Below is a small trained network, with its code and all its weights. Each question gives an input and a class and asks what happens when units are switched off, that is, made to give their printed mean instead of their output.

import numpy as np


def w(rows, s, z=0):
    codes = np.array(rows[::2]) - 128.0
    scale = np.full(codes.shape[1], s)
    scale[-1] = z or s
    return codes * scale


def norm(h):
    return h / np.sqrt((h * h).mean(-1, keepdims=True) + 1e-5)


def f(y):
    return y / 2 * (1 + np.tanh(0.7978845608 * (y + 0.044715 * y**3)))


def log_softmax(a):
    a = a - a.max(-1, keepdims=True)
    return a - np.log(np.exp(a).sum(-1, keepdims=True))


def net(x, mask):
    res = np.array(x, float).reshape(1, 2) / 4 @ E
    u = 0
    for l in range(3):
        y = f(norm(res) @ A[l][:, :-1].T + A[l][:, -1])
        res = res + np.where(mask[u : u + 5], y, B[l][:, -1]) @ B[l][:, :-1]
        u += 5
    return log_softmax(norm(res)[-1] @ U[:, :-1].T + U[:, -1])


A, B = {}, {}
E = w([
[185,70,135,254,86,115,123,169,86,162],'x0',
[182,157,156,26,71,34,145,127,148,111],'x1',
],0.0086)
A[0] = w([
[164,172,162,49,113,180,100,133,142,97,12],'0.n1',
[153,79,85,182,206,118,73,171,96,96,47],'0.n2',
[101,219,82,2,165,98,132,121,144,19,2],'0.n3',
[120,119,116,101,91,82,178,118,80,94,150],'0.n4',
[184,135,119,104,51,63,101,174,117,65,125],'0.n5',
],0.0057,0.0024)
B[0] = w([
[102,133,192,146,159,148,171,125,148,154,156],'0.n1',
[103,112,130,111,128,175,158,136,156,176,168],'0.n2',
[88,122,138,116,178,142,121,8,178,198,254],'0.n3',
[162,98,86,138,139,103,154,114,94,116,151],'0.n4',
[136,127,137,96,144,119,108,205,94,89,191],'0.n5',
],0.011,0.0068)
A[1] = w([
[119,78,94,255,145,206,95,214,100,127,136],'1.n1',
[111,119,150,101,112,75,158,137,105,192,104],'1.n2',
[187,72,108,174,76,116,177,178,53,136,9],'1.n3',
[98,130,175,65,170,81,107,106,125,132,74],'1.n4',
[72,90,104,212,155,235,130,77,88,130,247],'1.n5',
],0.0078,0.0014)
B[1] = w([
[209,67,188,129,124,145,171,41,127,151,242],'1.n1',
[147,85,124,177,205,133,145,96,111,101,139],'1.n2',
[59,200,108,80,164,135,71,119,148,147,183],'1.n3',
[130,132,88,167,93,167,128,121,161,155,171],'1.n4',
[135,86,104,175,76,56,144,250,78,104,255],'1.n5',
],0.011,0.012)
A[2] = w([
[97,136,68,153,77,112,164,207,112,90,8],'2.n1',
[154,103,232,142,133,169,97,19,162,143,34],'2.n2',
[66,82,154,237,82,180,181,106,94,114,117],'2.n3',
[119,157,178,82,169,152,179,1,180,139,168],'2.n4',
[110,204,167,135,92,157,215,145,152,71,108],'2.n5',
],0.007,0.0014)
B[2] = w([
[96,186,86,114,157,150,100,47,193,153,163],'2.n1',
[82,159,69,87,185,138,70,132,218,130,207],'2.n2',
[147,125,138,72,134,91,192,63,167,37,215],'2.n3',
[240,115,124,157,161,149,80,130,118,255,254],'2.n4',
[151,116,64,80,125,98,99,96,148,164,111],'2.n5',
],0.0098,0.008)
U = w([
[172,135,101,126,194,162,51,63,174,232,192],'0',
[153,206,143,98,136,90,41,176,10,34,176],'1',
[117,179,135,141,73,185,112,134,145,101,26],'2',
[112,169,146,127,76,227,111,129,118,91,27],'3',
[105,176,157,151,97,211,103,124,112,80,4],'4',
[85,170,162,137,99,207,108,118,94,85,7],'5',
[222,18,153,152,104,107,202,101,97,75,213],'6',
[21,144,45,159,129,141,163,94,195,63,143],'7',
],0.012,0.0044)

Each question gives the input, the list of numbers given to net, and the class t.
The units are the neurons (one row each of A and B). Each row of codes is followed by its name. A weight is (code - 128) times the scale printed after its matrix; where a second scale follows, it is the last column's (A, B and U).
mask holds one flag per neuron, layer by layer. A switched-off neuron (its flag False) gives its mean, the last column of its row in B, instead of its output. The means were averaged over made-up inputs and are rounded, as every weight is.
A unit's drop is (log p(t) with every unit on - log p(t) with that unit switched off) / (log p(t) with every unit on - log p(t) with every unit switched off).
The circuit of an input: a set's keep is (log p(t) with only the set's units on - log p(t) with every unit switched off) / (log p(t) with every unit on - log p(t) with every unit switched off). Starting from the 12 units with the biggest drops (on a tie, the unit counted first), units are removed one at a time, each time the one whose removal leaves the highest keep (on an exact tie, the one counted first), for as long as the keep stays at least 0.8.
units of the circuit, in order: the units of the circuit, biggest drop first
k most important neurons: the k neurons with the biggest drops, biggest first
drop of u: that unit's drop, to one decimal
input [7,4], class 1: units of the circuit, in order	0.n3, 1.n3, 2.n4
input [2,8], class 1: units of the circuit, in order	0.n5, 1.n1
input [6,0], class 0: units of the circuit, in order	1.n3
input [8,5], class 1: units of the circuit, in order	1.n3, 0.n3, 2.n4
input [-8,-6], class 7: units of the circuit, in order	1.n1, 2.n4
input [2,6], class 1: units of the circuit, in order	1.n1, 0.n5
input [7,0], class 0: 4 most important neurons	0.n3, 1.n3, 1.n5, 1.n1
input [1,1], class 1: 2 most important neurons	0.n3, 0.n5
input [7,3], class 0: 2 most important neurons	1.n5, 1.n3
input [6,2], class 0: 2 most important neurons	1.n5, 1.n3
input [-7,-6], class 7: 2 most important neurons	1.n1, 2.n4
input [-3,-8], class 6: drop of 2.n3	0.0
input [1,-2], class 6: drop of 0.n3	0.1
